Here is a tiny trained network, its code and every weight. The questions are about switching its units off for an input and a target symbol, where a switched-off unit gives its printed mean instead of its output.

import numpy as np


def w(rows, s, z=0):
    codes = np.array(rows[::2]) - 128.0
    scale = np.full(codes.shape[1], s)
    scale[-1] = z or s
    return codes * scale


def norm(h):
    return h / np.sqrt((h * h).mean(-1, keepdims=True) + 1e-5)


def f(y):
    return np.maximum(y, 0)


def softmax(a):
    e = np.exp(a - a.max(-1, keepdims=True))
    return e / e.sum(-1, keepdims=True)


def log_softmax(a):
    a = a - a.max(-1, keepdims=True)
    return a - np.log(np.exp(a).sum(-1, keepdims=True))


def net(x, mask):
    ids = ['δθλξφω'.index(c) for c in x.split()]
    T = len(ids)
    res = E[ids] + P[:T]
    r = norm(res)
    for j in range(2):
        rows = slice(3 * j, 3 * j + 3)
        q, k, v = (r @ M[0][rows].T for M in (Q, K, V))
        z = softmax(np.where(np.tri(T) > 0, q @ k.T / 3**0.5, -1e9)) @ v
        o = O[0][rows]
        res = res + np.where(mask[j], z, o[:, -1]) @ o[:, :-1]
    y = f(norm(res) @ A[0][:, :-1].T + A[0][:, -1])
    res = res + np.where(mask[2:10], y, B[0][:, -1]) @ B[0][:, :-1]
    return log_softmax(norm(res)[-1] @ U[:, :-1].T + U[:, -1])


Q, K, V, O, A, B = {}, {}, {}, {}, {}, {}
E = w([
[247,65,170,108,241],'δ',
[165,126,207,105,166],'θ',
[193,43,223,179,161],'λ',
[171,166,119,107,86],'ξ',
[149,75,190,145,102],'φ',
[22,68,36,243,163],'ω',
],0.012)
P = w([
[150,198,108,137,110],'0',
[92,79,97,116,142],'1',
[227,81,150,192,165],'2',
[106,200,140,9,182],'3',
[50,230,179,137,172],'4',
[203,41,209,206,119],'5',
],0.011)
Q[0] = w([
[84,247,106,255,134],'h1',
[181,234,182,169,115],'h1',
[111,233,251,184,198],'h1',
[120,150,64,190,191],'h2',
[202,35,104,142,58],'h2',
[153,177,190,205,107],'h2',
],0.0097)
K[0] = w([
[80,107,104,66,152],'h1',
[84,59,175,111,101],'h1',
[134,3,100,96,119],'h1',
[117,136,147,143,32],'h2',
[90,198,93,102,184],'h2',
[24,79,156,93,120],'h2',
],0.014)
V[0] = w([
[95,135,94,254,58],'h1',
[198,91,109,140,170],'h1',
[140,67,133,191,92],'h1',
[105,88,101,29,60],'h2',
[166,240,117,154,115],'h2',
[186,99,173,33,106],'h2',
],0.0087)
O[0] = w([
[171,214,44,251,158,109],'h1',
[10,34,36,52,141,253],'h1',
[139,54,76,182,76,250],'h1',
[112,89,109,204,22,46],'h2',
[54,167,156,70,117,86],'h2',
[207,127,151,155,2,239],'h2',
],0.0072,0.0051)
A[0] = w([
[142,162,85,73,8,156],'n1',
[199,98,144,90,154,209],'n2',
[74,71,135,157,232,131],'n3',
[123,190,53,104,121,5],'n4',
[115,192,136,64,127,24],'n5',
[143,176,156,54,91,10],'n6',
[223,115,123,137,118,100],'n7',
[17,152,43,170,65,18],'n8',
],0.011,0.003)
B[0] = w([
[85,137,75,79,175,166],'n1',
[147,149,148,163,90,254],'n2',
[91,135,80,141,142,205],'n3',
[120,102,24,121,122,132],'n4',
[101,174,114,224,114,142],'n5',
[196,163,145,203,146,148],'n6',
[82,101,169,77,72,222],'n7',
[202,33,252,171,113,140],'n8',
],0.013,0.0084)
U = w([
[188,134,199,62,157,88],'δ',
[147,158,190,183,145,160],'θ',
[182,43,115,199,12,60],'λ',
[169,156,36,166,148,253],'ξ',
[45,82,101,21,104,163],'φ',
[90,34,9,185,170,73],'ω',
],0.011,0.0033)

Each question gives the input, a string of symbols that net reads in full, and the target symbol t.
The units are the heads (3 rows each of Q, K, V and O) and the neurons (one row each of A and B). Each row of codes is followed by its name. A weight is (code - 128) times the scale printed after its matrix; where a second scale follows, it is the last column's (O, A, B and U).
mask holds one flag per unit, heads first, then neurons. A switched-off unit (its flag False) gives its mean, the last column of its rows in O or B, instead of its output. The means were averaged over made-up inputs and are rounded, as every weight is.
A unit's drop is (log p(t) with every unit on - log p(t) with that unit switched off) / (log p(t) with every unit on - log p(t) with every unit switched off).
The circuit of an input: a set's keep is (log p(t) with only the set's units on - log p(t) with every unit switched off) / (log p(t) with every unit on - log p(t) with every unit switched off). Starting from all 10 units, units are removed one at a time, each time the one whose removal leaves the highest keep (on an exact tie, the one counted first), for as long as the keep stays at least 0.8.
units of the circuit, in order: the units of the circuit, biggest drop first
top k neurons: the k neurons with the biggest drops, biggest first
drop when u is switched off: that unit's drop, to one decimal
input λ ξ φ φ ω, target θ: units of the circuit, in order : h1
input λ φ ξ φ, target ξ: top 3 neurons : n7; n6; n5
input δ ξ δ φ φ, target θ: units of the circuit, in order : h1; n7
input δ ξ ξ, target φ: units of the circuit, in order : h1; n7
input φ δ δ φ ω λ, target ω: units of the circuit, in order : h2; n3
input λ φ θ φ, target θ: top 3 neurons : n6; n5; n7
input φ ω φ φ φ, target ξ: units of the circuit, in order : h1; n7
input δ ξ ξ ω θ φ, target ω: units of the circuit, in order : h2; n3
input φ λ φ λ λ, target ω: top 2 neurons : n3; n7
input λ θ φ λ ξ ξ, target φ: units of the circuit, in order : n1; h2; h1
input θ λ δ λ ξ, target ω: top 3 neurons : n1; n4; n7
input φ δ δ φ, target δ: top 2 neurons : n6; n1
input φ φ λ φ, target λ: top 3 neurons : n2; n6; n7
input φ δ δ φ ω, target φ: top neuron : n2
input φ ω λ λ λ, target ξ: top 2 neurons : n7; n3
input λ λ φ δ ξ, target ω: top 2 neurons : n1; n4
input φ φ φ ω ω, target λ: top 2 neurons : n8; n1
input λ λ ξ φ θ, target ω: top 2 neurons : n3; n7
input φ θ φ φ λ, target δ: top 2 neurons : n7; n5
input φ ω λ θ, target θ: units of the circuit, in order : n5
input φ φ θ φ δ, target λ: drop when h2 is switched off : 0.2
input φ δ φ φ λ, target φ: drop when h1 is switched off : 1.5
input φ δ δ φ δ, target φ: drop when h1 is switched off : 1.7
